Below is a small trained network, with its code and all its weights. Each question gives an input and a class and asks what happens when units are switched off, that is, made to give their printed mean instead of their output.

import numpy as np


def w(rows, s, z=0):
    codes = np.array(rows[::2]) - 128.0
    scale = np.full(codes.shape[1], s)
    scale[-1] = z or s
    return codes * scale


def norm(h):
    return h / np.sqrt((h * h).mean(-1, keepdims=True) + 1e-5)


def f(y):
    return np.maximum(y, 0)


def log_softmax(a):
    a = a - a.max(-1, keepdims=True)
    return a - np.log(np.exp(a).sum(-1, keepdims=True))


def net(x, mask):
    res = np.array(x, float).reshape(1, 3) / 4 @ E
    u = 0
    for l in range(4):
        y = f(norm(res) @ A[l][:, :-1].T + A[l][:, -1])
        res = res + np.where(mask[u : u + 15], y, B[l][:, -1]) @ B[l][:, :-1]
        u += 15
    return log_softmax(norm(res)[-1] @ U[:, :-1].T + U[:, -1])


A, B = {}, {}
E = w([
[126,186,188,125,249,161,83,158,158,207],'x0',
[230,127,156,54,69,137,162,102,244,181],'x1',
[137,61,199,236,172,117,171,45,159,103],'x2',
],0.0011)
A[0] = w([
[128,128,128,128,128,128,128,128,128,128,128],'L0N1',
[135,52,204,255,195,90,184,50,186,131,227],'L0N2',
[130,131,122,130,126,125,130,129,129,127,121],'L0N3',
[128,128,128,128,128,128,128,128,128,128,128],'L0N4',
[132,13,21,68,39,76,192,114,89,76,230],'L0N5',
[197,133,126,78,116,150,120,106,233,204,94],'L0N6',
[182,124,106,81,98,133,131,113,196,166,95],'L0N7',
[127,124,134,125,129,130,129,132,125,130,122],'L0N8',
[128,128,128,128,128,128,128,128,128,128,128],'L0N9',
[101,125,145,125,159,160,75,134,104,148,13],'L0N10',
[128,128,128,128,128,128,128,128,128,128,128],'L0N11',
[126,122,131,126,129,130,128,131,124,129,123],'L0N12',
[128,128,128,128,128,128,128,128,128,128,128],'L0N13',
[23,141,99,217,200,102,84,185,2,60,254],'L0N14',
[128,128,128,127,128,128,128,128,128,128,127],'L0N15',
],0.00075,0.0019)
B[0] = w([
[128,128,128,128,128,128,128,128,128,128,128],'L0N1',
[109,249,55,93,66,168,47,155,166,163,232],'L0N2',
[126,128,130,125,128,129,126,126,130,128,128],'L0N3',
[128,128,128,128,128,128,128,128,128,128,128],'L0N4',
[106,135,200,59,186,169,51,125,155,212,230],'L0N5',
[119,175,179,90,118,116,132,163,108,94,152],'L0N6',
[122,163,160,106,126,126,122,140,128,117,142],'L0N7',
[128,133,127,129,128,127,125,127,132,128,128],'L0N8',
[128,128,128,128,128,128,128,128,128,128,128],'L0N9',
[101,183,147,70,82,137,75,143,134,115,128],'L0N10',
[128,128,128,128,128,128,128,128,128,128,128],'L0N11',
[128,133,126,129,128,127,125,127,131,128,128],'L0N12',
[128,128,128,128,128,128,128,128,128,128,128],'L0N13',
[199,192,213,46,76,148,165,121,187,149,252],'L0N14',
[128,128,128,129,128,128,128,128,128,127,128],'L0N15',
],0.0014,0.0023)
A[1] = w([
[147,60,157,245,160,122,178,75,149,109,6],'L1N1',
[53,119,95,189,172,122,107,150,24,84,14],'L1N2',
[149,82,171,251,165,134,162,68,160,117,42],'L1N3',
[128,84,65,111,62,111,145,114,105,79,84],'L1N4',
[135,38,62,131,67,90,171,106,104,68,12],'L1N5',
[132,53,72,132,78,99,162,110,107,83,36],'L1N6',
[128,128,128,128,128,128,128,128,128,128,127],'L1N7',
[128,128,128,128,128,128,128,128,128,128,127],'L1N8',
[133,144,123,144,158,123,121,140,139,146,120],'L1N9',
[124,132,74,122,138,137,128,160,99,140,83],'L1N10',
[57,139,128,175,162,134,99,137,43,93,90],'L1N11',
[128,128,128,128,128,128,128,128,128,128,128],'L1N12',
[135,189,167,78,110,168,87,125,159,154,249],'L1N13',
[128,127,126,129,128,128,128,128,128,128,122],'L1N14',
[129,129,120,104,116,138,133,148,112,132,133],'L1N15',
],0.0027,0.0011)
B[1] = w([
[85,214,25,101,89,77,61,159,150,118,161],'L1N1',
[254,121,196,54,91,97,239,173,232,94,162],'L1N2',
[83,204,5,89,75,79,61,161,131,117,174],'L1N3',
[98,119,184,156,245,189,100,119,87,203,166],'L1N4',
[96,122,199,107,219,209,88,112,88,219,158],'L1N5',
[103,123,189,113,203,198,94,116,93,206,152],'L1N6',
[128,128,128,128,128,128,128,128,128,128,128],'L1N7',
[128,128,128,128,128,128,128,128,128,128,128],'L1N8',
[122,100,129,107,123,146,127,113,105,130,146],'L1N9',
[120,155,107,155,104,108,112,115,191,107,145],'L1N10',
[225,95,165,103,84,95,214,134,206,101,169],'L1N11',
[128,128,128,128,128,128,128,128,128,128,128],'L1N12',
[104,69,123,193,113,105,152,89,85,72,252],'L1N13',
[128,128,128,127,128,128,128,128,128,128,128],'L1N14',
[116,138,119,168,127,121,116,104,153,118,152],'L1N15',
],0.0025,0.004)
A[2] = w([
[130,122,113,139,133,131,130,132,121,131,97],'L2N1',
[118,156,31,98,115,134,115,180,90,132,7],'L2N2',
[128,128,128,128,128,128,128,128,128,128,126],'L2N3',
[128,127,126,129,128,130,128,129,127,129,118],'L2N4',
[112,63,86,187,108,95,181,105,98,68,122],'L2N5',
[205,98,116,120,104,127,171,106,180,155,2],'L2N6',
[128,128,128,128,128,128,128,128,128,128,126],'L2N7',
[133,112,125,153,133,134,141,118,126,125,107],'L2N8',
[130,110,115,154,127,131,141,122,123,118,89],'L2N9',
[123,127,147,137,229,147,111,145,121,179,39],'L2N10',
[111,172,5,83,102,133,99,188,90,131,62],'L2N11',
[134,123,116,132,130,128,135,132,128,129,101],'L2N12',
[128,128,128,128,128,128,128,128,128,128,126],'L2N13',
[131,137,150,153,242,132,115,151,134,178,64],'L2N14',
[128,128,128,128,128,128,128,128,128,128,128],'L2N15',
],0.0029,0.00099)
B[2] = w([
[122,123,128,136,126,120,127,130,123,127,128],'L2N1',
[95,185,94,197,117,69,75,52,231,107,197],'L2N2',
[128,128,128,128,128,128,128,128,128,128,128],'L2N3',
[127,127,129,128,127,128,128,126,127,128,128],'L2N4',
[116,69,96,200,225,92,136,212,71,180,180],'L2N5',
[146,155,183,114,207,107,196,232,84,49,195],'L2N6',
[128,128,128,128,128,128,128,128,128,128,128],'L2N7',
[119,129,112,116,111,116,119,153,112,133,137],'L2N8',
[110,123,110,124,113,106,120,161,107,127,136],'L2N9',
[102,51,161,69,44,221,120,67,52,162,199],'L2N10',
[83,202,79,229,167,46,61,40,250,120,251],'L2N11',
[131,128,126,131,127,124,130,131,131,125,128],'L2N12',
[127,128,128,127,127,128,127,129,128,129,128],'L2N13',
[76,47,162,41,19,233,101,61,28,177,204],'L2N14',
[128,128,128,128,128,128,128,128,128,128,128],'L2N15',
],0.002,0.0021)
A[3] = w([
[129,128,128,128,128,129,128,128,128,128,124],'L3N1',
[129,128,127,128,129,129,128,129,128,128,123],'L3N2',
[252,116,137,109,115,122,200,133,173,119,2],'L3N3',
[128,128,128,128,128,128,128,128,128,128,127],'L3N4',
[128,128,128,128,128,129,128,128,128,128,125],'L3N5',
[128,128,128,128,128,128,128,128,128,128,127],'L3N6',
[129,125,124,131,130,127,129,132,124,128,124],'L3N7',
[130,129,124,127,129,130,129,129,125,126,95],'L3N8',
[129,128,128,128,129,129,128,128,129,129,127],'L3N9',
[130,128,127,128,129,129,129,128,128,128,116],'L3N10',
[214,138,144,111,139,129,183,158,154,118,20],'L3N11',
[130,129,125,129,130,134,129,129,127,127,105],'L3N12',
[128,140,126,160,140,130,114,104,153,131,146],'L3N13',
[125,140,112,137,129,125,117,125,140,127,113],'L3N14',
[129,129,126,128,128,130,128,128,128,129,111],'L3N15',
],0.0033,0.00076)
B[3] = w([
[128,128,128,128,128,127,128,127,128,128,128],'L3N1',
[127,128,127,128,128,128,126,127,128,129,128],'L3N2',
[161,175,240,44,145,84,251,242,114,33,252],'L3N3',
[128,128,128,128,128,128,128,128,128,128,128],'L3N4',
[128,128,128,128,128,128,128,128,128,128,128],'L3N5',
[128,128,128,128,128,128,128,128,128,128,128],'L3N6',
[131,123,127,137,135,121,131,130,125,128,131],'L3N7',
[129,133,126,128,126,121,128,131,133,124,128],'L3N8',
[127,127,128,128,124,127,129,128,127,126,129],'L3N9',
[127,128,127,129,127,128,127,129,127,128,128],'L3N10',
[157,148,179,99,60,76,208,163,160,61,225],'L3N11',
[129,130,131,125,126,127,131,130,131,128,128],'L3N12',
[99,156,70,73,52,80,96,205,104,120,193],'L3N13',
[105,144,103,130,105,116,87,95,154,134,168],'L3N14',
[130,129,133,121,121,124,135,132,130,123,128],'L3N15',
],0.0016,0.002)
U = w([
[193,147,187,84,121,102,237,193,157,66,149],'0',
[91,198,25,157,108,83,54,98,192,124,153],'1',
[103,71,174,90,119,255,101,84,49,197,140],'2',
[129,34,69,238,193,100,159,176,49,131,102],'3',
[228,106,11,160,202,218,157,132,122,139,3],'4',
],0.0076,0.006)

Each question gives the input, the list of numbers given to net, and the class t.
The units are the neurons (one row each of A and B). Each row of codes is followed by its name. A weight is (code - 128) times the scale printed after its matrix; where a second scale follows, it is the last column's (A, B and U).
mask holds one flag per neuron, layer by layer. A switched-off neuron (its flag False) gives its mean, the last column of its row in B, instead of its output. The means were averaged over made-up inputs and are rounded, as every weight is.
A unit's drop is (log p(t) with every unit on - log p(t) with that unit switched off) / (log p(t) with every unit on - log p(t) with every unit switched off).
The circuit of an input: a set's keep is (log p(t) with only the set's units on - log p(t) with every unit switched off) / (log p(t) with every unit on - log p(t) with every unit switched off). Starting from the 12 units with the biggest drops (on a tie, the unit counted first), units are removed one at a time, each time the one whose removal leaves the highest keep (on an exact tie, the one counted first), for as long as the keep stays at least 0.8.
circuit, biggest first: the units of the circuit, biggest drop first
most important unit: the unit with the biggest drop
k most important neurons: the k neurons with the biggest drops, biggest first
top k neurons in layer l: the k neurons of layer l with the biggest drops, biggest first
drop of u: that unit's drop, to one decimal
input [-4,-3,4], class 1: circuit, biggest first : (L1N1)
input [-8,-7,-3], class 2: circuit, biggest first : (L1N5 L1N6)
input [-6,7,8], class 1: circuit, biggest first : (L1N1 L1N3)
input [-8,-6,0], class 2: 3 most important neurons : (L1N5 L1N4 L1N6)
input [-3,-3,2], class 3: top 3 neurons in layer 0 : (L0N14 L0N5 L0N2)
input [-7,6,-8], class 1: circuit, biggest first : (L1N2 L2N11)
input [5,-6,-2], class 0: 2 most important neurons : (L1N11 L1N2)
input [6,-8,7], class 0: circuit, biggest first : (L1N2 L1N11)
input [7,-7,7], class 0: 3 most important neurons : (L1N2 L1N11 L0N5)
input [-1,-3,-1], class 3: 2 most important neurons : (L0N14 L2N5)
input [3,0,2], class 3: top 3 neurons in layer 1 : (L1N13 L1N4 L1N5)
input [2,-5,-5], class 0: circuit, biggest first : (L1N11 L1N2)
input [3,0,1], class 3: top 3 neurons in layer 1 : (L1N13 L1N4 L1N5)
input [0,-5,7], class 1: most important unit : L1N3
input [1,-1,4], class 1: 2 most important neurons : (L0N5 L1N3)
input [1,-3,-3], class 3: top 3 neurons in layer 1 : (L1N13 L1N3 L1N1)
input [1,4,-5], class 1: 3 most important neurons : (L1N11 L1N2 L0N14)
input [-4,0,-2], class 2: 2 most important neurons : (L0N2 L1N4)
input [-6,5,2], class 2: 2 most important neurons : (L0N14 L1N5)
input [-2,-2,1], class 3: most important unit : L2N5
input [-5,-8,7], class 0: top 2 neurons in layer 1 : (L1N2 L1N11)
input [-5,1,7], class 1: top 2 neurons in layer 1 : (L1N3 L1N1)
input [-8,-8,6], class 0: top 3 neurons in layer 1 : (L1N2 L1N11 L1N13)
input [3,2,-3], class 3: drop of L1N3 : 0.7
input [6,-4,-3], class 2: drop of L0N14 : 0.5
input [1,-3,-1], class 3: drop of L0N14 : 1.7
input [-6,-7,-5], class 0: drop of L1N11 : 0.2
